Each row of numbers stands for one thing and depends on some of the facts below. Use the named rows to name the rest.

How the things are related:
vidrel: zafledir 721; zadil a; zelor 491
zomik: zafledir 783; zadil d; flavan flafiba; zelor 514
zosokim: zafledir 783; zadil b; flavan grosku; zelor 255
stastas: zafledir 783; zadil e; flavan naror; zelor 514
gumi: zafledir 721; zadil d; flavan skuzus; zelor 480
trudrer: zafledir 783; zadil b; flavan kodran; zelor 491
zadrigra: zafledir 721; zadil b; flavan flabek; zelor 347
sesur: zafledir 721; zadil e; flavan gukun; zelor 491
matin: zafledir 721; zadil a; flavan vilis; zelor 480
kledror: zafledir 828; zadil c; flavan plubiskos; zelor 633
dedri: zafledir 721; zadil c; flavan flafluk; zelor 491
lokle: zafledir 783; zadil b; flavan puran; zelor 491
brabar: zafledir 828; zadil a; flavan gegro; zelor 514
rustom: zafledir 828; zadil e; flavan trofe; zelor 161
kemas: zafledir 783; zadil a; flavan famen; zelor 161
naror: zafledir 828; zadil c; flavan februdir; zelor 633
trosol: zafledir 721; zadil e; flavan zostene; zelor 514
keskebro: zafledir 783; zadil a; zelor 514
tumik: zafledir 828; zadil e; flavan bufak; zelor 514
gragro: zafledir 721; zadil a; flavan trudrer; zelor 480
kasek: zafledir 721; zadil f; flavan klotram; zelor 633
zostene: zafledir 828; zadil f; flavan fabo; zelor 514
gruflor: zafledir 828; zadil f; zelor 480
fosto: zafledir 783; zadil a; flavan gagro; zelor 347
skoles: zafledir 721; zadil e; flavan klutuk; zelor 161
gulobru: zafledir 783; zadil f; flavan mokluk; zelor 514
plivok: zafledir 828; zadil a; flavan netral; zelor 514
vela: zafledir 783; zadil a; flavan grigris; zelor 347
tibri: zafledir 783; zadil a; flavan kledror; zelor 347
falam: zafledir 783; zadil d; flavan zeflin; zelor 480
zule: zafledir 721; zadil f; flavan poflo; zelor 514
grisan: zafledir 828; zadil e; flavan flastatri; zelor 633
trubevek: zafledir 721; zadil b; flavan dava; zelor 161
klotram: zafledir 828; zadil f; flavan matin; zelor 491
drotrik: zafledir 721; zadil e; flavan bagem; zelor 514
kulin: zafledir 721; zadil a; zelor 491
pludrorir: zafledir 783; zadil f; flavan gekel; zelor 514
bavan: zafledir 783; zadil a; zelor 514
rala: zafledir 828; zadil c; flavan rerem; zelor 161
brogi: zafledir 783; zadil d; flavan fosto; zelor 480
bufak: zafledir 721; zadil a; zelor 480
broge: zafledir 783; zadil d; flavan fluplos; zelor 161
klutuk: zafledir 721; zadil b; flavan rivun; zelor 347
dava: zafledir 828; zadil a; flavan kasek; zelor 480
foste: zafledir 721; zadil b; flavan brupur; zelor 514
buklotul: zafledir 783; zadil a; zelor 491
motris: zafledir 721; zadil c; flavan fodrel; zelor 491
bizal: zafledir 783; zadil c; zelor 491
poplen: zafledir 721; zadil e; flavan kulin; zelor 255
klaplil: zafledir 828; zadil b; zelor 633
tasken: zafledir 721; zadil e; flavan drolo; zelor 633
zaparen: zafledir 828; zadil e; flavan tafon; zelor 633
gagro: zafledir 783; zadil a; flavan klotal; zelor 161
skudra: zafledir 783; zadil a; flavan plusal; zelor 514
rivun: zafledir 783; zadil e; flavan gulobru; zelor 491
plakim: zafledir 783; zadil c; flavan flaklin; zelor 491
plometru: zafledir 828; zadil b; zelor 514
fivel: zafledir 721; zadil a; zelor 255
tiflen: zafledir 721; zadil b; flavan lagrikles; zelor 255
stoflostal: zafledir 721; zadil d; flavan stomu; zelor 347
stuke: zafledir 783; zadil e; flavan trubevek; zelor 514
legrur: zafledir 828; zadil b; flavan brule; zelor 480
rumuk: zafledir 828; zadil d; flavan tusur; zelor 633
plubiskos: zafledir 721; zadil a; flavan mamus; zelor 255
brokla: zafledir 783; zadil a; flavan pludrorir; zelor 347
studrom: zafledir 721; zadil a; zelor 161
gekel: zafledir 721; zadil f; flavan kuflen; zelor 255
grigris: zafledir 783; zadil a; flavan gedin; zelor 347
flegu: zafledir 828; zadil a; flavan stuke; zelor 161
bagem: zafledir 828; zadil e; flavan tribus; zelor 161
gregror: zafledir 828; zadil f; flavan sesur; zelor 514
drezo: zafledir 783; zadil e; zelor 514
bogral: zafledir 721; zadil e; zelor 514
skufek: zafledir 783; zadil d; flavan rotrin; zelor 514
fledon: zafledir 828; zadil a; flavan foste; zelor 161
sudok: zafledir 783; zadil a; flavan lebuk; zelor 255
plusal: zafledir 721; zadil d; flavan bikle; zelor 491
zeflin: zafledir 783; zadil e; flavan skugu; zelor 633
plirom: zafledir 828; zadil b; flavan fivel; zelor 161
boral: zafledir 828; zadil a; flavan zudun; zelor 347
stukle: zafledir 783; zadil a; flavan zadrigra; zelor 161
trano: zafledir 828; zadil d; flavan tibri; zelor 514
vilis: zafledir 721; zadil d; flavan zule; zelor 514
fabo: zafledir 828; zadil b; flavan trano; zelor 161
flabek: zafledir 783; zadil b; flavan brapom; zelor 633
februdir: zafledir 783; zadil d; flavan flegu; zelor 480
fogo: zafledir 721; zadil f; zelor 161
gaval: zafledir 783; zadil a; flavan brazam; zelor 633
rerem: zafledir 783; zadil a; flavan pliskis; zelor 514
poflo: zafledir 828; zadil d; zelor 347
skelel: zafledir 721; zadil a; zelor 491
mifle: zafledir 783; zadil d; zelor 514
viles: zafledir 721; zadil f; zelor 633
drastuzal: zafledir 783; zadil c; zelor 480
rotrin: zafledir 783; zadil d; flavan reruk; zelor 161
tegral: zafledir 828; zadil b; flavan loflus; zelor 161
fulol: zafledir 828; zadil b; flavan tiflen; zelor 255
brazam: zafledir 828; zadil d; zelor 491
gukun: zafledir 721; zadil d; flavan plometru; zelor 491
zaskis: zafledir 828; zadil b; flavan dritis; zelor 255
tafon: zafledir 828; zadil b; flavan grisan; zelor 255
skurin: zafledir 783; zadil a; flavan gikis; zelor 480
skuri: zafledir 721; zadil a; zelor 514
gragun: zafledir 783; zadil e; flavan gegri; zelor 514
zifliste: zafledir 721; zadil b; flavan nogre; zelor 480
netral: zafledir 783; zadil c; flavan geskuron; zelor 347
bromezus: zafledir 721; zadil a; zelor 491
sofogek: zafledir 828; zadil a; flavan zitro; zelor 161
tarobek: zafledir 783; zadil e; flavan drezo; zelor 161
grozok: zafledir 721; zadil d; flavan gumi; zelor 491
duskabe: zafledir 828; zadil d; flavan kemas; zelor 633
sofur: zafledir 721; zadil a; flavan vela; zelor 491
nisa: zafledir 783; zadil a; zelor 491
plimas: zafledir 721; zadil e; zelor 347
kiplo: zafledir 721; zadil c; flavan nisa; zelor 633
febin: zafledir 721; zadil c; flavan bogral; zelor 491
vidravok: zafledir 783; zadil f; flavan legrur; zelor 633
stomu: zafledir 828; zadil e; flavan buvon; zelor 633
plodri: zafledir 721; zadil b; flavan febin; zelor 514
grigasti: zafledir 828; zadil a; flavan tasken; zelor 491
petru: zafledir 828; zadil e; zelor 255
skuzus: zafledir 783; zadil f; flavan skeplo; zelor 514
puran: zafledir 828; zadil a; zelor 255
sarogol: zafledir 721; zadil c; zelor 633
traflatol: zafledir 828; zadil f; flavan lokle; zelor 255
brovos: zafledir 828; zadil f; flavan subal; zelor 480
pliskis: zafledir 721; zadil f; flavan niruplur; zelor 347
brule: zafledir 828; zadil d; flavan gruflor; zelor 255
drorur: zafledir 783; zadil b; flavan skoles; zelor 347
gedin: zafledir 721; zadil d; flavan grigasti; zelor 161
flafiba: zafledir 828; zadil b; flavan dedri; zelor 491
buvon: zafledir 783; zadil a; flavan gregror; zelor 514
geskuron: zafledir 721; zadil a; flavan zaskis; zelor 161
mogri: zafledir 828; zadil a; flavan kiretru; zelor 514
bikle: zafledir 721; zadil d; flavan sofogek; zelor 514
brapom: zafledir 783; zadil a; flavan fledon; zelor 514
flastatri: zafledir 721; zadil b; flavan falam; zelor 491
bruskur: zafledir 721; zadil e; zelor 633
flafluk: zafledir 783; zadil a; flavan vidrel; zelor 480
famen: zafledir 721; zadil d; flavan vidravok; zelor 255
dugubram: zafledir 828; zadil b; flavan sofur; zelor 161
batel: zafledir 828; zadil b; zelor 491
lebuk: zafledir 828; zadil a; flavan plakim; zelor 514
klotal: zafledir 828; zadil e; flavan klaplil; zelor 161
vudro: zafledir 828; zadil a; flavan plivok; zelor 161
kiretru: zafledir 721; zadil a; flavan plirom; zelor 491
reruk: zafledir 721; zadil b; flavan vizor; zelor 491
fugar: zafledir 721; zadil d; flavan skufek; zelor 491
plorem: zafledir 721; zadil b; flavan skudra; zelor 491
segris: zafledir 783; zadil a; flavan zosokim; zelor 633
tusur: zafledir 721; zadil b; flavan kiplo; zelor 491
kodran: zafledir 783; zadil f; flavan mogri; zelor 491
sadeno: zafledir 828; zadil c; flavan sarogol; zelor 514
klevibol: zafledir 828; zadil e; flavan rala; zelor 347
drolo: zafledir 828; zadil a; zelor 514
skugu: zafledir 783; zadil d; flavan tumik; zelor 491
zitro: zafledir 721; zadil d; flavan voger; zelor 514
zaklu: zafledir 783; zadil b; flavan truflagrin; zelor 514
zudun: zafledir 783; zadil d; flavan sudok; zelor 491
fligem: zafledir 721; zadil a; flavan mifle; zelor 255
tribus: zafledir 721; zadil b; flavan gragro; zelor 255
brupur: zafledir 828; zadil e; flavan skuri; zelor 161
grosku: zafledir 783; zadil e; flavan broge; zelor 491
droskogrer: zafledir 721; zadil e; flavan stoflostal; zelor 514
lagrikles: zafledir 721; zadil f; flavan zaparen; zelor 161
klabres: zafledir 828; zadil b; flavan drastuzal; zelor 480
nogre: zafledir 783; zadil f; flavan vagril; zelor 255
gegri: zafledir 828; zadil a; flavan plodri; zelor 480
mivim: zafledir 783; zadil a; zelor 491
niruplur: zafledir 828; zadil b; flavan mivim; zelor 255
skosusken: zafledir 828; zadil f; flavan gaval; zelor 480
fodrel: zafledir 721; zadil c; flavan sadeno; zelor 255
fluplos: zafledir 721; zadil f; flavan viles; zelor 347
dritis: zafledir 783; zadil a; zelor 514
kuflen: zafledir 828; zadil a; flavan buklotul; zelor 491
flaklin: zafledir 828; zadil b; flavan klabres; zelor 633
subal: zafledir 721; zadil e; flavan rustom; zelor 633
skeplo: zafledir 783; zadil f; flavan vudro; zelor 347
sabo: zafledir 783; zadil c; flavan grozok; zelor 514
voger: zafledir 828; zadil a; zelor 480
trofe: zafledir 721; zadil f; flavan bavan; zelor 480
vagril: zafledir 828; zadil a; zelor 514
loflus: zafledir 828; zadil d; flavan segris; zelor 255
zeplu: zafledir 721; zadil a; flavan fugar; zelor 514
gikis: zafledir 721; zadil b; flavan fligem; zelor 633
vizor: zafledir 828; zadil b; flavan zaklu; zelor 491
naski: zafledir 721; zadil c; flavan zeplu; zelor 255
mamus: zafledir 721; zadil e; flavan studrom; zelor 255
gegro: zafledir 783; zadil a; flavan pabregim; zelor 161
tozen: zafledir 828; zadil d; zelor 491
pabregim: zafledir 828; zadil a; flavan zifliste; zelor 255
truflagrin: zafledir 783; zadil d; flavan fulol; zelor 161
mokluk: zafledir 721; zadil d; flavan brokla; zelor 514

Some things and their rows:
gegri: 17  4  5  4  12  -7  -7  -3  2  -14  6  16  -23  -6  -4  -8  -19  -19  2  -12  -18  -8  6  1  -9  4  31  0
gragro: 34  8  -10  7  9  1  -1  7  -1  -18  7  10  -9  9  0  -6  -15  -10  5  -16  -18  -5  8  -1  -3  25  26  7
gaval: 47  34  -16  11  -5  -4  -6  16  2  -14  6  -5  -11  3  -4  -10  -9  11  1  -12  -11  1  2  0  -17  11  20  -24
fivel: 34  15  -19  13  13  -5  3  9  -12  -18  8  1  -10  0  5  -1  -30  -23  5  -14  -12  5  14  7  0  22  32  -19
bavan: 46  24  -10  14  -3  -7  -2  24  5  -13  6  -3  -9  -1  -13  -8  -15  6  2  -17  -6  11  12  4  -10  10  22  -26
studrom: 34  19  -23  11  9  -6  3  11  -15  -21  9  -1  -10  0  8  -1  -27  -26  6  -7  -13  -3  8  7  -8  26  32  -28
fosto: 48  34  -15  9  -8  -5  -5  15  3  -15  9  -8  -7  3  -4  -9  -6  10  -4  -9  -13  -3  6  1  -21  14  22  -21
zaklu: 64  16  -29  -4  8  2  -25  19  31  -19  31  -15  -35  -10  7  4  -8  13  -6  -4  -9  -9  17  -5  2  0  11  -38
trubevek: 36  20  -21  3  6  -1  5  4  -16  -13  15  8  -4  -2  16  -4  -14  -10  6  1  -25  -15  2  1  -11  28  28  -7
rala: 25  11  -10  -5  10  -4  -2  -9  -11  -7  18  11  -21  -18  11  -4  -19  -17  5  10  -22  -21  1  9  -14  7  29  -16
broge: 48  37  -16  13  -1  -10  1  19  3  -14  9  -15  -8  1  0  -7  -10  11  1  -6  -19  -5  4  3  -20  11  23  -27
truflagrin: 67  29  -34  -1  5  -5  -22  13  25  -25  27  -29  -33  0  14  0  -5  5  -5  -5  -14  -15  9  -2  -11  1  17  -46
subal: 36  15  -34  8  9  4  -3  -1  -3  -12  5  2  -10  11  5  -2  -20  -20  10  -11  -16  -17  -2  4  -13  20  23  -9
bogral: 34  3  -27  11  10  1  0  8  0  -12  4  4  -11  6  -2  1  -30  -27  12  -15  -11  -5  7  8  -3  19  24  -14
grosku: 48  22  -18  16  -10  -2  -4  13  11  -4  2  -12  -1  8  -17  1  -10  5  -4  -12  -11  -5  9  7  -18  7  17  -16
gekel: 38  7  -18  6  12  0  3  8  -16  -14  20  7  -7  -9  15  -1  -25  -9  6  -4  -21  2  12  5  1  21  30  -14
vidravok: 50  26  -12  7  -3  -2  -1  20  -2  -9  20  1  -6  -8  4  -8  -11  22  2  -4  -16  1  5  0  -14  11  21  -28
pludrorir: 47  20  -6  9  -1  -4  3  26  1  -8  16  4  -5  -10  -5  -6  -14  20  2  -7  -15  8  12  3  -8  9  21  -23

Which thing is each row?
No name comes twice in this set of rows, the named rows included.
9  -1  7  4  13  -6  1  1  -11  -8  15  10  -9  -22  -2  3  -31  -12  -3  -1  -16  -3  15  8  -7  7  36  -18 -> klotram
49  22  -23  16  -4  -4  -3  20  11  -5  2  -7  -9  4  -16  -2  -18  0  5  -16  -9  3  7  8  -13  5  16  -23 -> drezo
45  25  -17  15  -13  -1  -5  9  12  -3  1  -9  2  10  -15  0  -5  11  -5  -11  -14  -8  5  5  -22  8  16  -6 -> rivun
48  30  -15  6  -3  0  -2  16  -2  -8  14  0  -8  -2  -2  -9  -7  19  1  -4  -15  -3  5  1  -15  10  20  -22 -> flabek
12  6  4  6  9  -6  -7  -7  -3  -16  6  5  -16  -6  -6  -4  -21  -21  -5  -8  -16  -8  8  4  -13  8  37  -9 -> grigasti
36  5  -10  -1  5  7  -3  -4  -5  -14  20  5  -1  8  9  -3  -8  0  -1  -3  -24  -17  7  -1  -9  26  27  5 -> plorem
33  5  -25  10  5  3  -2  -1  0  -10  4  -2  -1  12  -2  4  -21  -22  3  -12  -14  -12  10  8  -11  22  25  -4 -> sesur
44  7  -20  -1  10  5  0  -1  -12  -9  21  8  -10  -2  13  -1  -19  -11  9  -1  -21  -9  11  8  0  20  24  -7 -> fodrel
17  -8  7  2  19  -6  0  6  -6  -11  17  18  -22  -24  -2  -2  -34  -16  5  -6  -15  5  13  6  0  2  33  -20 -> gruflor
64  -1  -27  -12  7  8  -4  -10  -3  -25  43  1  -26  6  32  -11  -9  -18  9  1  -21  -7  -1  3  -9  18  33  -45 -> lagrikles
30  8  -9  8  15  0  -1  2  -1  -18  12  -6  -2  14  4  -3  -17  -9  1  -13  -21  -13  12  2  -11  22  31  -4 -> plusal
18  8  -1  4  15  -8  -2  -2  -11  -10  12  12  -20  -20  4  -1  -29  -19  3  -3  -20  -2  8  7  -5  2  32  -16 -> zaskis
47  34  -15  13  -16  0  -5  7  13  -1  -3  5  -2  15  -12  -8  8  20  1  -11  -25  -21  -8  -4  -26  11  10  15 -> stastas

Now the same things, written a new way:
Some things and their rows:
stastas: 8  10  8  4  14  0  5  2  0  2  13  4  -13  -4  -3  -4  -4  -5  8  11  -4  -6  -3  0  -1  18  -3  -15  -7  3
naror: 8  4  4  -1  -15  -5  6  6  2  5  -1  3  -7  -2  -10  0  9  3  2  -6  0  6  -1  2  -10  10  -1  -17  0  0
skudra: 2  4  1  2  4  1  8  3  4  2  4  -5  -2  0  -5  -7  -2  -10  0  8  0  -1  -4  0  0  5  -1  0  -11  3
tusur: -15  9  -2  -4  -5  1  -3  4  -16  -3  -4  3  -15  2  6  18  -23  -7  1  -1  8  4  12  5  6  -31  3  13  -11  -1
gukun: -5  -12  -3  1  10  -1  -13  -13  -4  1  8  7  12  0  7  8  0  13  1  23  -2  -2  3  2  1  -2  1  -1  0  -5
dava: 3  4  3  -7  2  1  7  -3  8  2  -8  -5  -2  1  -13  -4  -5  1  -3  0  3  3  -4  -3  -1  33  3  -10  9  0
trubevek: -7  -3  -1  -3  -1  4  -10  -5  -11  0  4  4  7  -1  -5  8  -9  7  4  12  4  3  7  -4  -9  -12  -1  1  -7  -5
brovos: 13  -3  5  0  16  3  1  -4  9  -2  -5  2  4  -5  2  -14  -1  7  5  -25  -8  -9  -12  -7  8  40  -4  -12  40  0
zadrigra: -4  -3  -2  -1  -2  3  -10  5  -12  -6  7  4  -6  -4  3  8  -11  6  1  -2  5  2  9  -5  -9  -28  3  13  -6  -7
brupur: 5  7  3  -2  -8  -2  5  5  3  -1  -6  -1  -3  1  -4  2  9  0  -3  -17  2  5  -2  2  -1  7  4  -5  4  3
skuri: -14  -11  -8  -3  -5  3  -7  -7  -5  -1  -6  -2  12  3  5  6  -2  2  -8  10  5  5  7  1  -1  -30  1  15  -8  -7
poflo: 9  -5  -5  -2  -16  -6  3  6  12  0  0  -7  3  2  -12  -3  25  9  -12  5  5  11  -2  2  -14  8  10  0  -8  0
duskabe: 11  6  7  2  12  -3  1  3  10  -1  5  6  -8  -2  2  -3  3  5  5  -5  -4  -5  -5  6  -2  30  -1  -13  16  0
buklotul: -4  -3  -6  0  -9  0  6  -2  4  4  -7  -10  11  3  -5  -9  10  -9  -6  1  0  1  -4  -2  5  -9  1  8  -17  6
zifliste: -10  -1  1  -9  0  4  -4  -9  -12  1  4  1  -6  0  -12  15  -18  5  -1  28  9  7  11  -4  -5  -2  4  -5  -13  -6
zomik: 6  9  4  9  17  -4  7  3  3  -2  9  4  -17  -3  12  -1  3  -8  2  -5  -7  -10  -6  4  15  14  -2  -4  9  6
grigris: 7  2  0  2  3  2  6  9  6  -1  12  -6  -3  -3  -5  -10  3  -3  1  10  0  -6  -5  -6  -10  8  1  5  -9  0
tasken: -6  -6  -2  1  2  1  -10  -6  -7  -2  6  6  5  -1  4  8  -2  9  0  13  2  1  8  0  -5  -15  -1  1  -3  -7

Name these rows:
No name comes twice in this set of rows, the named rows included.
6  7  5  -4  -8  -3  5  5  4  1  -3  -1  -5  2  -12  3  5  2  -1  -4  3  6  -1  3  -5  18  4  -9  -1  3 -> bagem
-6  -9  -8  11  -4  -2  -15  -2  -19  -6  -7  13  -3  -3  28  7  7  2  1  -42  -7  -6  4  -3  17  -50  -6  15  30  2 -> fodrel
12  13  7  6  7  2  6  15  -4  -4  16  0  -18  -7  -2  -7  -5  -7  7  -14  -1  -9  -4  -8  -4  7  0  1  -3  4 -> drorur
-5  -10  -3  1  16  -1  -8  -14  -7  -4  5  6  -7  -1  11  13  -3  9  -5  9  1  -1  4  -2  11  0  1  -2  16  -4 -> gumi
-8  8  -5  -1  -12  -3  15  8  2  2  -8  -12  -8  6  -6  4  0  -19  -9  5  6  8  0  5  8  -17  4  14  -22  8 -> nisa
-4  -22  -6  1  16  5  -12  -17  -5  -4  -1  4  14  -3  12  -4  -2  13  -1  1  -4  -6  -2  -11  10  -3  -5  3  28  -7 -> trofe
-6  -11  -3  2  9  -1  -11  -8  -5  -4  8  7  2  1  9  11  3  12  -1  21  1  4  3  1  2  -3  0  1  5  -4 -> gedin
1  -3  -2  -5  -13  -7  3  -3  12  6  -9  -6  9  5  -12  1  17  5  -8  8  2  7  -1  8  -6  14  6  -6  -10  2 -> brazam
-7  5  5  -1  11  4  -10  -2  -13  -2  4  9  -7  -3  6  10  -25  2  11  4  0  -5  9  1  -1  -7  -1  0  -1  -5 -> plorem
5  0  2  1  9  -3  6  -8  3  3  10  -4  -8  -1  -3  1  8  -2  -3  21  -1  -2  -7  -4  9  28  0  -15  -3  5 -> februdir
11  -2  3  2  -14  -4  1  1  1  4  -5  5  1  -3  -4  -5  18  5  2  -19  -4  5  -3  -1  -10  1  -3  -13  10  0 -> kledror
-2  -4  3  4  16  3  -15  -10  -8  -3  10  14  -2  -4  13  4  -10  9  10  3  -5  -10  6  -1  -1  -4  -4  -4  16  -8 -> trosol
5  4  5  -5  -3  1  6  5  10  1  -4  -4  5  2  -11  -6  -1  3  0  0  2  3  -3  0  -7  27  1  -2  4  0 -> flegu
-8  -11  -3  0  10  -2  -9  -10  -3  -1  10  6  6  1  6  10  0  10  -1  26  1  0  5  4  -2  -7  2  -1  -1  -6 -> vilis
7  -3  1  -1  0  0  3  1  12  0  -8  0  10  -1  -2  -11  5  3  0  -12  -4  -1  -6  2  -4  17  -2  -4  15  -3 -> zostene

